Below are the code and all the weights of a small trained network. Each question names an input and a target symbol and asks about switching units off, where a switched-off unit gives its printed mean instead of its output.

import numpy as np


def w(rows, s, z=0):
    codes = np.array(rows[::2]) - 128.0
    scale = np.full(codes.shape[1], s)
    scale[-1] = z or s
    return codes * scale


def f(y):
    return y / 2 * (1 + np.tanh(0.7978845608 * (y + 0.044715 * y**3)))


def softmax(a):
    e = np.exp(a - a.max(-1, keepdims=True))
    return e / e.sum(-1, keepdims=True)


def log_softmax(a):
    a = a - a.max(-1, keepdims=True)
    return a - np.log(np.exp(a).sum(-1, keepdims=True))


def net(x, mask):
    ids = ['αγδεζθλμσψω'.index(c) for c in x.split()]
    T = len(ids)
    res = E[ids] + P[:T]
    u = 0
    for l in range(2):
        q, k, v = (res @ M[l].T for M in (Q, K, V))
        z = softmax(np.where(np.tri(T) > 0, q @ k.T / 2**0.5, -1e9)) @ v
        res = res + np.where(mask[u], z, O[l][:, -1]) @ O[l][:, :-1]
        u += 1
        y = f(res @ A[l][:, :-1].T + A[l][:, -1])
        res = res + np.where(mask[u : u + 12], y, B[l][:, -1]) @ B[l][:, :-1]
        u += 12
    return log_softmax(res[-1] @ U[:, :-1].T + U[:, -1])


Q, K, V, O, A, B = {}, {}, {}, {}, {}, {}
E = w([
[119,253,123,117,99,86,30,195,113,139],'α',
[179,162,18,54,196,68,110,105,216,151],'γ',
[11,177,226,180,110,53,109,58,106,180],'δ',
[27,158,50,185,74,95,139,228,207,241],'ε',
[7,67,150,77,190,132,114,123,114,208],'ζ',
[172,192,122,148,124,79,83,105,166,171],'θ',
[89,139,97,175,149,85,144,25,225,103],'λ',
[173,110,109,162,124,155,188,129,66,228],'μ',
[110,119,231,141,158,105,108,49,92,136],'σ',
[236,142,228,30,111,68,96,26,142,184],'ψ',
[163,194,205,84,2,11,190,163,254,104],'ω',
],0.013)
P = w([
[254,184,244,145,43,123,82,173,253,227],'0',
[33,133,79,96,88,37,151,12,77,167],'1',
[136,88,101,218,178,100,42,199,139,128],'2',
[63,71,105,51,79,92,132,52,80,134],'3',
[142,74,150,204,174,71,75,160,143,102],'4',
[77,48,88,19,71,113,101,71,99,124],'5',
[147,82,88,204,178,91,49,187,180,100],'6',
[103,59,91,18,56,121,138,39,115,112],'7',
[127,33,137,174,194,106,114,178,181,69],'8',
[72,115,99,37,28,135,139,68,167,109],'9',
[179,60,159,130,212,78,84,122,177,63],'10',
[86,104,52,6,41,155,97,82,180,111],'11',
[176,97,108,152,186,80,67,171,223,71],'12',
[62,132,73,56,48,183,180,70,190,112],'13',
],0.01)
Q[0] = w([
[178,150,102,184,176,129,123,195,157,2],'0.h0',
[47,214,76,15,32,232,197,55,32,66],'0.h0',
],0.0065)
K[0] = w([
[124,75,109,148,148,120,117,110,102,218],'0.h0',
[107,105,55,86,165,114,152,156,79,11],'0.h0',
],0.011)
V[0] = w([
[105,138,102,137,103,119,108,169,76,131],'0.h0',
[89,191,127,150,123,92,96,144,255,81],'0.h0',
],0.01)
O[0] = w([
[54,240,185,103,115,93,203,49,15,101,65],'0.h0',
[206,2,108,34,85,189,70,164,122,126,255],'0.h0',
],0.0076,0.0098)
A[0] = w([
[149,118,188,158,104,77,184,132,143,121,131],'0.n0',
[160,133,177,151,155,69,81,146,144,111,16],'0.n1',
[99,132,146,87,142,78,131,72,127,186,139],'0.n2',
[105,107,121,106,140,105,168,146,175,254,80],'0.n3',
[135,92,207,142,197,135,135,130,158,150,195],'0.n4',
[82,106,116,188,186,109,149,110,118,180,255],'0.n5',
[140,121,101,96,35,118,76,102,148,205,205],'0.n6',
[203,163,135,90,179,109,158,133,150,186,103],'0.n7',
[217,153,194,182,156,134,121,153,101,137,136],'0.n8',
[121,191,143,63,110,166,125,136,38,114,129],'0.n9',
[90,107,145,54,83,187,78,141,110,101,77],'0.n10',
[193,161,190,130,116,146,124,123,133,115,44],'0.n11',
],0.0095,0.0051)
B[0] = w([
[162,206,192,135,113,91,94,117,181,129,131],'0.n0',
[195,126,42,87,137,180,173,169,115,187,139],'0.n1',
[48,118,167,149,70,171,68,188,127,50,156],'0.n2',
[178,149,188,73,87,141,103,153,96,61,174],'0.n3',
[131,192,90,205,133,156,113,195,164,149,168],'0.n4',
[148,184,97,47,53,46,88,145,149,184,148],'0.n5',
[117,123,210,134,184,186,168,80,73,90,251],'0.n6',
[41,109,71,90,138,141,82,223,112,71,150],'0.n7',
[51,90,84,107,91,49,52,153,186,199,137],'0.n8',
[141,134,2,230,192,120,82,101,78,111,132],'0.n9',
[226,195,120,153,56,113,205,76,139,106,196],'0.n10',
[96,104,6,153,148,147,108,200,66,149,133],'0.n11',
],0.0073,0.021)
Q[1] = w([
[188,144,34,207,151,18,2,211,66,252],'1.h0',
[53,143,96,117,154,87,207,95,21,88],'1.h0',
],0.0078)
K[1] = w([
[110,101,182,150,80,122,49,168,63,176],'1.h0',
[114,26,2,129,126,7,192,15,87,85],'1.h0',
],0.0059)
V[1] = w([
[81,43,7,179,164,153,56,66,159,208],'1.h0',
[118,102,2,3,176,73,146,231,76,48],'1.h0',
],0.0051)
O[1] = w([
[138,150,114,117,132,194,65,128,208,210,1],'1.h0',
[87,127,149,86,243,122,246,180,89,129,160],'1.h0',
],0.012,0.0091)
A[1] = w([
[171,50,97,76,105,212,172,236,100,106,100],'1.n0',
[110,70,140,106,217,126,92,197,150,147,103],'1.n1',
[85,132,114,46,58,90,132,59,126,144,87],'1.n2',
[108,169,180,70,181,189,182,98,104,130,190],'1.n3',
[181,71,138,155,190,59,181,189,162,159,50],'1.n4',
[193,90,112,176,113,125,57,143,174,128,36],'1.n5',
[108,177,118,65,141,56,196,58,5,98,173],'1.n6',
[170,142,99,203,174,89,110,180,104,138,90],'1.n7',
[72,150,97,76,83,148,64,136,172,167,141],'1.n8',
[127,93,249,96,202,166,59,114,166,101,170],'1.n9',
[206,151,128,146,173,162,128,181,154,255,2],'1.n10',
[158,76,174,122,76,182,136,62,53,56,71],'1.n11',
],0.0074,0.0064)
B[1] = w([
[114,169,195,139,166,94,142,38,201,106,226],'1.n0',
[165,164,128,194,21,140,227,158,101,171,168],'1.n1',
[165,101,238,97,228,177,137,148,40,180,151],'1.n2',
[76,121,116,102,62,159,73,202,158,71,200],'1.n3',
[106,183,120,53,153,189,43,94,25,128,159],'1.n4',
[114,238,132,183,186,188,166,186,17,163,147],'1.n5',
[122,133,178,209,104,195,146,150,192,205,222],'1.n6',
[79,116,163,94,120,40,137,134,142,70,139],'1.n7',
[105,185,248,126,132,79,221,88,2,170,139],'1.n8',
[178,42,81,147,116,79,98,128,132,162,188],'1.n9',
[25,59,81,145,131,131,133,63,170,41,147],'1.n10',
[90,217,94,128,141,85,182,168,163,121,252],'1.n11',
],0.0069,0.026)
U = w([
[142,125,156,135,169,95,125,108,141,143,144],'α',
[136,161,140,64,173,189,148,175,15,91,71],'γ',
[91,254,65,137,84,249,94,132,75,66,83],'δ',
[139,148,95,142,75,94,206,108,129,132,46],'ε',
[98,92,133,165,105,96,75,168,86,4,130],'ζ',
[175,68,139,79,45,175,134,18,97,108,253],'θ',
[187,156,155,183,205,135,95,146,171,162,140],'λ',
[120,241,78,72,155,68,140,198,155,195,108],'μ',
[158,156,104,168,134,152,145,148,141,235,170],'σ',
[52,120,79,132,154,122,151,171,216,155,183],'ψ',
[76,176,177,153,234,103,100,77,123,65,10],'ω',
],0.0055,0.0053)

Each question gives the input, a string of symbols that net reads in full, and the target symbol t.
The units are the heads (2 rows each of Q, K, V and O) and the neurons (one row each of A and B). Each row of codes is followed by its name. A weight is (code - 128) times the scale printed after its matrix; where a second scale follows, it is the last column's (O, A, B and U).
mask holds one flag per unit, layer by layer, with each layer's heads first. A switched-off unit (its flag False) gives its mean, the last column of its rows in O or B, instead of its output. The means were averaged over made-up inputs and are rounded, as every weight is.
A unit's drop is (log p(t) with every unit on - log p(t) with that unit switched off) / (log p(t) with every unit on - log p(t) with every unit switched off).
The circuit of an input: a set's keep is (log p(t) with only the set's units on - log p(t) with every unit switched off) / (log p(t) with every unit on - log p(t) with every unit switched off). Starting from the 12 units with the biggest drops (on a tie, the unit counted first), units are removed one at a time, each time the one whose removal leaves the highest keep (on an exact tie, the one counted first), for as long as the keep stays at least 0.8.
circuit, biggest first: the units of the circuit, biggest drop first
most important unit: the unit with the biggest drop
k most important neurons: the k neurons with the biggest drops, biggest first
k most important neurons of layer l: the k neurons of layer l with the biggest drops, biggest first
input ζ γ ψ δ ε, target ζ: circuit, biggest first : [0.n3; 1.h0]
input ζ ζ μ μ μ α ψ ζ σ λ ω ψ, target ε: most important unit : 1.n11
input ω μ ω μ μ ζ, target ε: circuit, biggest first : [1.n11; 0.n10; 0.h0; 1.h0]
input ζ α μ ζ, target δ: 3 most important neurons of layer 0 : [0.n2; 0.n9; 0.n10]
input γ ψ ζ ζ ψ ε δ ζ ζ ψ ψ λ λ, target γ: 2 most important neurons : [1.n4; 0.n7]
input ψ ε δ μ, target σ: 2 most important neurons : [1.n6; 0.n5]
input ζ ζ ε ψ ζ ψ μ ω ψ μ δ ψ γ, target ζ: 3 most important neurons : [0.n3; 1.n11; 1.n6]
input ψ μ ε λ ω, target ψ: 3 most important neurons of layer 0 : [0.n8; 0.n7; 0.n11]
input γ μ λ α ζ ζ ζ μ ψ, target γ: circuit, biggest first : [1.h0; 0.n7]
input μ ζ ζ ζ ω ψ ζ μ ζ ζ α, target μ: 2 most important neurons : [0.n6; 0.n8]
input ζ ψ λ, target ζ: 3 most important neurons : [0.n3; 1.n11; 1.n6]
input μ ζ ψ ψ σ ω γ ψ ζ, target μ: 2 most important neurons : [0.n5; 0.n6]
input ζ ω ζ, target ζ: circuit, biggest first : [0.n3; 1.h0]
input ψ λ γ ψ ζ ω, target ε: most important unit : 0.n10
input θ ψ ζ ζ σ ζ ω ζ ζ λ, target θ: circuit, biggest first : [1.h0; 0.n7]
input ζ ψ γ ω ψ ω θ α ζ, target ζ: circuit, biggest first : [0.n3; 1.h0; 0.n6]
input γ γ μ α ζ ζ γ μ ζ μ, target ψ: 3 most important neurons : [1.n4; 1.n3; 1.n6]
input ω ζ ε ζ ζ ζ ζ, target ω: 4 most important neurons of layer 1 : [1.n0; 1.n11; 1.n1; 1.n4]
input ψ ψ δ ζ, target γ: circuit, biggest first : [0.h0; 0.n5; 1.n2; 1.n0]
input γ ζ ω λ ω θ θ γ δ ζ θ, target γ: 3 most important neurons of layer 1 : [1.n4; 1.n1; 1.n11]
input ε ζ ψ ε δ λ ε ψ δ μ ζ α γ, target ε: most important unit : 0.h0
input λ ζ θ μ ψ γ ω μ ζ μ μ λ, target θ: 2 most important neurons : [1.n6; 0.n4]
input μ ζ ω, target μ: 2 most important neurons : [0.n8; 0.n6]
input ζ ζ ω σ, target ε: circuit, biggest first : [1.n11; 0.h0; 0.n10]
input σ ψ ζ ζ δ ζ γ, target σ: 2 most important neurons : [0.n10; 1.n1]
input ψ ψ ζ ε α ψ, target δ: circuit, biggest first : [0.h0; 1.n11; 0.n9; 0.n2]
input λ μ ζ ζ λ ζ σ μ δ ζ θ ζ λ, target λ: 2 most important neurons : [1.n5; 1.n3]
input γ ζ ε, target γ: 2 most important neurons of layer 0 : [0.n7; 0.n3]
input ζ γ λ ζ μ ε, target θ: most important unit : 0.n2
